Below is a small trained network, with its code and all its weights. Each question gives an input and a target symbol and asks what happens when units are switched off, that is, made to give their printed mean instead of their output.

import numpy as np


def w(rows, s, z=0):
    codes = np.array(rows[::2]) - 128.0
    scale = np.full(codes.shape[1], s)
    scale[-1] = z or s
    return codes * scale


def norm(h):
    return h / np.sqrt((h * h).mean(-1, keepdims=True) + 1e-5)


def f(y):
    return y / 2 * (1 + np.tanh(0.7978845608 * (y + 0.044715 * y**3)))


def softmax(a):
    e = np.exp(a - a.max(-1, keepdims=True))
    return e / e.sum(-1, keepdims=True)


def log_softmax(a):
    a = a - a.max(-1, keepdims=True)
    return a - np.log(np.exp(a).sum(-1, keepdims=True))


def net(x, mask):
    ids = ['ΘΞΠΩαβγδεζημτφ'.index(c) for c in x.split()]
    T = len(ids)
    res = E[ids] + P[:T]
    r = norm(res)
    for j in range(3):
        rows = slice(4 * j, 4 * j + 4)
        q, k, v = (r @ M[0][rows].T for M in (Q, K, V))
        z = softmax(np.where(np.tri(T) > 0, q @ k.T / 4**0.5, -1e9)) @ v
        o = O[0][rows]
        res = res + np.where(mask[j], z, o[:, -1]) @ o[:, :-1]
    y = f(norm(res) @ A[0][:, :-1].T + A[0][:, -1])
    res = res + np.where(mask[3:7], y, B[0][:, -1]) @ B[0][:, :-1]
    return log_softmax(norm(res)[-1] @ U[:, :-1].T + U[:, -1])


Q, K, V, O, A, B = {}, {}, {}, {}, {}, {}
E = w([
[133,142,142,159,172,99,147,79],'Θ',
[103,145,228,132,127,137,146,148],'Ξ',
[103,133,225,133,112,138,148,150],'Π',
[110,144,223,133,115,125,159,159],'Ω',
[195,111,144,113,153,39,135,113],'α',
[133,74,181,104,155,254,125,179],'β',
[71,55,87,114,91,66,146,116],'γ',
[98,78,148,105,143,107,75,64],'δ',
[150,131,177,115,70,187,156,54],'ε',
[80,142,86,128,90,84,158,81],'ζ',
[120,128,52,82,168,120,99,20],'η',
[84,103,129,199,77,89,133,202],'μ',
[73,157,102,129,105,185,220,172],'τ',
[136,63,109,52,136,81,181,133],'φ',
],0.02)
P = w([
[107,59,186,213,210,92,254,27],'0',
[111,82,185,189,182,100,223,52],'1',
[118,100,173,167,167,108,190,69],'2',
[119,115,169,149,154,104,161,90],'3',
[121,124,163,135,138,104,142,105],'4',
[116,134,160,117,124,105,122,118],'5',
[116,141,158,104,110,103,101,131],'6',
[119,149,150,91,90,100,88,146],'7',
[120,155,142,82,73,93,69,163],'8',
[125,163,136,69,64,91,58,176],'9',
[126,176,127,56,53,87,39,192],'10',
],0.0099)
Q[0] = w([
[100,143,175,194,142,162,93,182],'head 0',
[119,133,78,143,94,171,117,95],'head 0',
[46,84,165,106,94,150,110,103],'head 0',
[85,172,244,93,119,136,172,215],'head 0',
[91,106,114,78,109,85,123,43],'head 1',
[245,128,150,56,169,117,125,97],'head 1',
[136,48,123,97,116,184,103,208],'head 1',
[157,64,3,147,208,91,126,71],'head 1',
[137,45,188,137,97,104,118,155],'head 2',
[176,98,91,37,155,133,48,69],'head 2',
[174,95,27,145,185,113,111,4],'head 2',
[92,126,177,49,117,100,164,51],'head 2',
],0.013)
K[0] = w([
[157,84,130,77,173,92,86,176],'head 0',
[123,117,133,124,127,135,204,95],'head 0',
[143,86,134,82,61,153,101,134],'head 0',
[130,164,79,85,103,111,36,186],'head 0',
[62,114,188,114,123,129,124,27],'head 1',
[245,135,171,86,189,120,131,123],'head 1',
[124,39,101,7,137,147,126,165],'head 1',
[118,41,179,152,202,95,220,103],'head 1',
[145,139,122,87,108,176,162,166],'head 2',
[128,104,191,217,136,149,118,87],'head 2',
[114,113,153,190,169,123,185,32],'head 2',
[131,153,211,88,110,133,129,82],'head 2',
],0.014)
V[0] = w([
[185,188,119,193,148,145,108,68],'head 0',
[177,142,134,102,128,152,185,149],'head 0',
[158,172,64,200,108,137,127,152],'head 0',
[73,198,186,122,157,120,92,158],'head 0',
[83,132,132,157,198,92,147,255],'head 1',
[183,149,231,158,37,142,162,113],'head 1',
[93,123,107,137,149,139,197,93],'head 1',
[172,251,105,209,162,242,48,153],'head 1',
[217,72,166,70,161,35,104,99],'head 2',
[158,139,124,174,110,130,65,117],'head 2',
[158,143,124,213,140,122,106,123],'head 2',
[147,187,91,84,184,144,216,136],'head 2',
],0.0098)
O[0] = w([
[65,131,169,106,134,171,97,126,116],'head 0',
[137,119,141,85,122,94,100,139,137],'head 0',
[85,127,178,189,62,91,104,91,51],'head 0',
[87,148,81,123,69,174,94,96,132],'head 0',
[75,93,95,122,115,112,106,217,86],'head 1',
[159,104,112,104,58,133,165,133,226],'head 1',
[161,155,65,138,119,122,123,133,181],'head 1',
[110,91,144,141,197,105,234,88,10],'head 1',
[160,39,126,109,100,121,87,120,136],'head 2',
[144,126,179,120,94,136,167,124,83],'head 2',
[125,156,194,100,2,158,115,201,113],'head 2',
[83,169,76,61,133,94,103,114,122],'head 2',
],0.0092,0.011)
A[0] = w([
[101,129,143,177,144,138,93,172,44],'neuron 0',
[123,118,120,99,90,124,158,134,148],'neuron 1',
[128,39,37,99,155,4,142,58,176],'neuron 2',
[57,202,117,143,137,124,145,143,2],'neuron 3',
],0.016,0.0061)
B[0] = w([
[144,126,146,235,127,108,158,20,132],'neuron 0',
[98,132,125,161,183,107,130,65,192],'neuron 1',
[171,5,21,162,245,112,95,76,254],'neuron 2',
[106,233,19,146,109,142,207,152,146],'neuron 3',
],0.015,0.0078)
U = w([
[151,61,65,161,215,64,126,88,130],'Θ',
[190,177,92,112,120,142,5,158,76],'Ξ',
[44,119,126,45,52,110,80,151,212],'Π',
[64,142,175,74,189,8,160,124,168],'Ω',
[135,95,136,113,176,221,167,227,132],'α',
[108,122,124,128,137,122,132,139,43],'β',
[93,76,187,93,120,77,134,170,153],'γ',
[186,116,140,128,128,38,180,195,79],'δ',
[92,233,63,153,168,123,164,157,189],'ε',
[190,143,135,115,107,118,220,59,118],'ζ',
[1,118,145,123,167,173,106,86,121],'η',
[83,66,88,154,71,231,128,134,1],'μ',
[104,123,165,252,117,108,113,154,225],'τ',
[140,210,194,191,235,139,79,139,113],'φ',
],0.0095,0.0041)

Each question gives the input, a string of symbols that net reads in full, and the target symbol t.
The units are the heads (4 rows each of Q, K, V and O) and the neurons (one row each of A and B). Each row of codes is followed by its name. A weight is (code - 128) times the scale printed after its matrix; where a second scale follows, it is the last column's (O, A, B and U).
mask holds one flag per unit, heads first, then neurons. A switched-off unit (its flag False) gives its mean, the last column of its rows in O or B, instead of its output. The means were averaged over made-up inputs and are rounded, as every weight is.
A unit's drop is (log p(t) with every unit on - log p(t) with that unit switched off) / (log p(t) with every unit on - log p(t) with every unit switched off).
The circuit of an input: a set's keep is (log p(t) with only the set's units on - log p(t) with every unit switched off) / (log p(t) with every unit on - log p(t) with every unit switched off). Starting from all 7 units, units are removed one at a time, each time the one whose removal leaves the highest keep (on an exact tie, the one counted first), for as long as the keep stays at least 0.8.
circuit, biggest first: the units of the circuit, biggest drop first
most important unit: the unit with the biggest drop
k most important neurons: the k neurons with the biggest drops, biggest first
heads that matter: for each layer, one digit per head in row order, 1 if its drop is at least 0.15 and else 0, layers parted by /
input μ δ ζ μ μ Θ β μ, target τ: most important unit : neuron 0
input ε ε Θ φ Π Ω τ φ, target Ξ: heads that matter : 010
input Ω η β Ξ γ Ω, target δ: circuit, biggest first : (head 0; neuron 2)
input τ Π β Π, target Ω: heads that matter : 110
input Π ε ε Θ η Ω, target φ: heads that matter : 010
input Ξ ζ Θ Ξ τ Ξ Π δ δ Ω Ξ, target α: heads that matter : 111
input φ Θ φ Ξ τ γ Ω Θ η Θ Θ, target Π: circuit, biggest first : (head 0; neuron 2; head 2)
input ε φ Ξ ε Θ τ η Ξ, target ε: heads that matter : 001
input ε φ τ φ γ τ β μ, target ε: 2 most important neurons : (neuron 3; neuron 2)
input γ Θ δ Ξ ε μ Π, target τ: 2 most important neurons : (neuron 0; neuron 2)
input Θ Θ ζ ζ, target Ξ: heads that matter : 111
input δ φ δ Θ ζ τ μ Θ, target Ξ: heads that matter : 101
input α Θ Ω Ξ, target Π: circuit, biggest first : (neuron 2; head 1)
input γ Ω α Ξ, target γ: most important unit : neuron 2
input Ξ τ ε δ Ξ, target ζ: circuit, biggest first : (head 1; neuron 2)
input Θ τ ζ τ γ Ξ φ δ Θ, target Ξ: circuit, biggest first : (head 2; neuron 2)
input β Θ Π τ Ξ Ω, target ε: heads that matter : 001
input δ β φ Ω Ω ζ Θ Θ Θ Θ Ξ, target η: heads that matter : 111
input Θ φ ε δ η μ δ, target Ξ: circuit, biggest first : (head 1; neuron 2; neuron 1; head 0)
input ε β τ β ε Π δ β Θ η Π, target φ: heads that matter : 010
input ε ε Π Ξ φ Θ η Ξ ε Ω, target ζ: circuit, biggest first : (head 1)
input Ξ τ α ε δ ε φ Ω β μ β, target α: circuit, biggest first : (head 1; neuron 2)
input μ φ ε γ α τ Ξ γ Ξ Ω, target δ: 2 most important neurons : (neuron 2; neuron 1)
input μ μ Π δ Θ Ξ, target α: circuit, biggest first : (head 0; neuron 2; head 1)
input τ Ω δ Θ τ Π Ω, target ε: circuit, biggest first : (head 2; neuron 3)
input α Θ μ Ξ Ξ Ω Π, target Π: 2 most important neurons : (neuron 2; neuron 0)
input α Θ ζ α Π, target Ξ: circuit, biggest first : (head 1)
